Below is a small trained network, with its code and all its weights. Each question gives an input and a class and asks what happens when units are switched off, that is, made to give their printed mean instead of their output.

import numpy as np


def w(rows, s, z=0):
    codes = np.array(rows[::2]) - 128.0
    scale = np.full(codes.shape[1], s)
    scale[-1] = z or s
    return codes * scale


def f(y):
    return np.maximum(y, 0)


def log_softmax(a):
    a = a - a.max(-1, keepdims=True)
    return a - np.log(np.exp(a).sum(-1, keepdims=True))


def net(x, mask):
    res = np.array(x, float).reshape(1, 3) / 4 @ E
    y = f(res @ A[0][:, :-1].T + A[0][:, -1])
    res = res + np.where(mask, y, B[0][:, -1]) @ B[0][:, :-1]
    return log_softmax(res[-1] @ U[:, :-1].T + U[:, -1])


A, B = {}, {}
E = w([
[51,120,5,190,33,122,84,118,143,166,70],'x0',
[27,114,100,83,142,97,160,25,5,73,153],'x1',
[100,44,89,97,161,65,94,202,154,53,197],'x2',
],0.013)
A[0] = w([
[182,145,190,59,228,130,222,175,64,108,146,22],'neuron 0',
[160,177,31,150,160,165,189,103,75,220,31,150],'neuron 1',
[109,90,89,100,77,76,148,197,119,58,109,145],'neuron 2',
[214,128,118,140,38,126,104,188,197,149,41,81],'neuron 3',
[93,139,107,76,104,99,227,82,33,86,141,10],'neuron 4',
[81,90,17,116,88,98,144,55,68,106,47,121],'neuron 5',
[86,135,104,111,173,117,199,46,127,115,134,58],'neuron 6',
[157,119,190,120,98,163,178,89,116,155,139,170],'neuron 7',
[234,164,151,142,86,149,49,215,149,185,156,130],'neuron 8',
[97,64,121,98,156,112,121,228,131,85,204,108],'neuron 9',
[56,83,121,153,165,145,127,68,103,102,191,105],'neuron 10',
[143,255,162,44,69,141,166,79,156,165,122,29],'neuron 11',
],0.0075,0.0013)
B[0] = w([
[81,149,121,210,190,102,3,39,228,79,95,255],'neuron 0',
[134,2,79,166,162,142,104,186,123,144,141,218],'neuron 1',
[139,106,81,160,169,171,150,143,130,81,173,190],'neuron 2',
[140,143,153,147,36,91,134,91,154,125,180,231],'neuron 3',
[176,138,174,76,90,87,184,150,132,151,122,237],'neuron 4',
[139,147,157,156,107,127,125,86,182,97,113,245],'neuron 5',
[142,169,152,57,83,78,115,122,82,128,101,198],'neuron 6',
[99,79,35,150,153,187,143,142,108,54,112,186],'neuron 7',
[104,164,182,102,135,55,188,104,116,85,102,239],'neuron 8',
[161,107,119,127,181,160,213,184,120,127,153,225],'neuron 9',
[133,132,150,127,135,151,161,108,148,181,141,203],'neuron 10',
[168,79,135,156,213,164,164,252,69,170,201,203],'neuron 11',
],0.0092,0.014)
U = w([
[108,55,84,103,193,177,189,216,89,171,170,156],'0',
[148,215,227,61,70,87,173,107,116,190,128,4],'1',
[2,107,85,169,122,129,50,73,156,116,118,160],'2',
],0.0083,0.0014)

Each question gives the input, the list of numbers given to net, and the class t.
The units are the neurons (one row each of A and B). Each row of codes is followed by its name. A weight is (code - 128) times the scale printed after its matrix; where a second scale follows, it is the last column's (A, B and U).
mask holds one flag per neuron, in row order. A switched-off neuron (its flag False) gives its mean, the last column of its row in B, instead of its output. The means were averaged over made-up inputs and are rounded, as every weight is.
A unit's drop is (log p(t) with every unit on - log p(t) with that unit switched off) / (log p(t) with every unit on - log p(t) with every unit switched off).
The circuit of an input: a set's keep is (log p(t) with only the set's units on - log p(t) with every unit switched off) / (log p(t) with every unit on - log p(t) with every unit switched off). Starting from all 12 units, units are removed one at a time, each time the one whose removal leaves the highest keep (on an exact tie, the one counted first), for as long as the keep stays at least 0.8.
units of the circuit, in order: the units of the circuit, biggest drop first
unit that matters most: the unit with the biggest drop
k most important neurons: the k neurons with the biggest drops, biggest first
drop when u is switched off: that unit's drop, to one decimal
input [-7,7,5], class 1: 2 most important neurons => [neuron 4; neuron 6]
input [-4,-5,-5], class 0: units of the circuit, in order => [neuron 11]
input [-4,-6,5], class 1: 4 most important neurons => [neuron 8; neuron 1; neuron 11; neuron 7]
input [5,5,6], class 0: 2 most important neurons => [neuron 0; neuron 2]
input [3,5,5], class 0: 2 most important neurons => [neuron 2; neuron 0]
input [-2,-3,2], class 1: 2 most important neurons => [neuron 1; neuron 11]
input [7,8,6], class 1: 2 most important neurons => [neuron 4; neuron 5]
input [7,-5,8], class 0: 3 most important neurons => [neuron 0; neuron 9; neuron 2]
input [-4,3,-2], class 2: 2 most important neurons => [neuron 0; neuron 8]
input [-6,-2,-5], class 2: 2 most important neurons => [neuron 0; neuron 9]
input [5,-6,-2], class 1: 2 most important neurons => [neuron 0; neuron 3]
input [-3,-2,2], class 2: units of the circuit, in order => [neuron 11; neuron 4]
input [-6,2,5], class 2: 3 most important neurons => [neuron 0; neuron 11; neuron 1]
input [3,-6,-6], class 0: unit that matters most => neuron 1
input [-6,2,0], class 2: drop when neuron 0 is switched off => 0.9
input [-8,-4,2], class 2: drop when neuron 0 is switched off => 0.8
input [-5,0,-1], class 2: drop when neuron 0 is switched off => 0.3
